Here is a tiny trained network, its code and every weight. The questions are about switching its units off for an input and a class, where a switched-off unit gives its printed mean instead of its output.

import numpy as np


def w(rows, s, z=0):
    codes = np.array(rows[::2]) - 128.0
    scale = np.full(codes.shape[1], s)
    scale[-1] = z or s
    return codes * scale


def f(y):
    return y / 2 * (1 + np.tanh(0.7978845608 * (y + 0.044715 * y**3)))


def log_softmax(a):
    a = a - a.max(-1, keepdims=True)
    return a - np.log(np.exp(a).sum(-1, keepdims=True))


def net(x, mask):
    res = np.array(x, float).reshape(1, 4) / 4 @ E
    y = f(res @ A[0][:, :-1].T + A[0][:, -1])
    res = res + np.where(mask, y, B[0][:, -1]) @ B[0][:, :-1]
    return log_softmax(res[-1] @ U[:, :-1].T + U[:, -1])


A, B = {}, {}
E = w([
[138,130,246],'x0',
[37,47,140],'x1',
[219,33,145],'x2',
[128,128,127],'x3',
],0.011)
A[0] = w([
[128,158,122,123],'neuron 1',
[88,66,132,92],'neuron 2',
[198,123,118,25],'neuron 3',
[143,76,125,37],'neuron 4',
[105,101,134,186],'neuron 5',
[119,95,125,71],'neuron 6',
[93,93,140,223],'neuron 7',
[155,134,162,71],'neuron 8',
[94,201,126,182],'neuron 9',
[135,114,49,254],'neuron 10',
[96,74,130,85],'neuron 11',
[158,137,195,108],'neuron 12',
[40,132,137,86],'neuron 13',
[140,152,140,92],'neuron 14',
[125,120,106,129],'neuron 15',
[91,129,98,64],'neuron 16',
[176,121,112,159],'neuron 17',
[70,130,95,91],'neuron 18',
[137,163,119,100],'neuron 19',
[112,138,137,147],'neuron 20',
[131,132,103,103],'neuron 21',
[146,127,146,88],'neuron 22',
[80,124,127,107],'neuron 23',
[108,150,254,87],'neuron 24',
[146,182,129,178],'neuron 25',
[111,147,140,166],'neuron 26',
[127,150,120,126],'neuron 27',
[110,121,142,145],'neuron 28',
],0.026,0.0067)
B[0] = w([
[142,115,103,151],'neuron 1',
[138,70,60,203],'neuron 2',
[110,240,184,180],'neuron 3',
[121,69,57,169],'neuron 4',
[121,146,89,176],'neuron 5',
[133,94,100,150],'neuron 6',
[111,177,69,202],'neuron 7',
[120,75,155,157],'neuron 8',
[134,34,31,216],'neuron 9',
[207,218,112,230],'neuron 10',
[120,68,85,189],'neuron 11',
[88,33,176,197],'neuron 12',
[108,219,223,207],'neuron 13',
[112,101,122,144],'neuron 14',
[156,131,134,145],'neuron 15',
[140,169,95,159],'neuron 16',
[170,167,214,181],'neuron 17',
[128,190,68,183],'neuron 18',
[148,119,100,154],'neuron 19',
[113,145,109,146],'neuron 20',
[149,130,142,142],'neuron 21',
[116,104,153,141],'neuron 22',
[127,185,144,169],'neuron 23',
[4,160,254,252],'neuron 24',
[105,64,77,189],'neuron 25',
[110,140,98,157],'neuron 26',
[139,120,111,144],'neuron 27',
[112,148,121,150],'neuron 28',
],0.043,0.018)
U = w([
[210,149,44,134],'0',
[118,254,162,247],'1',
[61,102,85,132],'2',
[164,142,204,43],'3',
[131,241,98,15],'4',
],0.0099,0.012)

Each question gives the input, the list of numbers given to net, and the class t.
The units are the neurons (one row each of A and B). Each row of codes is followed by its name. A weight is (code - 128) times the scale printed after its matrix; where a second scale follows, it is the last column's (A, B and U).
mask holds one flag per neuron, in row order. A switched-off neuron (its flag False) gives its mean, the last column of its row in B, instead of its output. The means were averaged over made-up inputs and are rounded, as every weight is.
A unit's drop is (log p(t) with every unit on - log p(t) with that unit switched off) / (log p(t) with every unit on - log p(t) with every unit switched off).
most important unit: the unit with the biggest drop
top k neurons: the k neurons with the biggest drops, biggest first
drop of u: that unit's drop, to one decimal
input [-4,8,-2,-7], class 4: most important unit	neuron 13
input [4,7,1,-7], class 2: top 2 neurons	neuron 2; neuron 10
input [-7,-7,0,-2], class 0: top 2 neurons	neuron 24; neuron 13
input [-8,1,7,-7], class 0: top 3 neurons	neuron 24; neuron 13; neuron 4
input [5,0,4,0], class 3: top 2 neurons	neuron 9; neuron 12
input [-2,1,-8,7], class 4: top 4 neurons	neuron 13; neuron 2; neuron 23; neuron 11
input [-5,1,-7,1], class 4: top 3 neurons	neuron 13; neuron 2; neuron 23
input [-6,4,-3,-4], class 4: top 2 neurons	neuron 24; neuron 13
input [-1,5,-7,3], class 4: top 3 neurons	neuron 13; neuron 24; neuron 9
input [-6,-7,0,-6], class 0: top 3 neurons	neuron 24; neuron 13; neuron 25
input [1,-3,0,7], class 2: top 2 neurons	neuron 10; neuron 13
input [4,-7,1,4], class 3: top 2 neurons	neuron 17; neuron 3
input [8,-4,8,5], class 3: drop of neuron 12	0.4
input [1,-8,6,-4], class 3: most important unit	neuron 12
input [3,-6,8,7], class 3: drop of neuron 12	0.3
input [-6,8,-1,1], class 4: drop of neuron 13	1.6
input [1,0,3,-3], class 3: drop of neuron 13	0.3
input [-6,1,-2,6], class 4: top 2 neurons	neuron 2; neuron 24
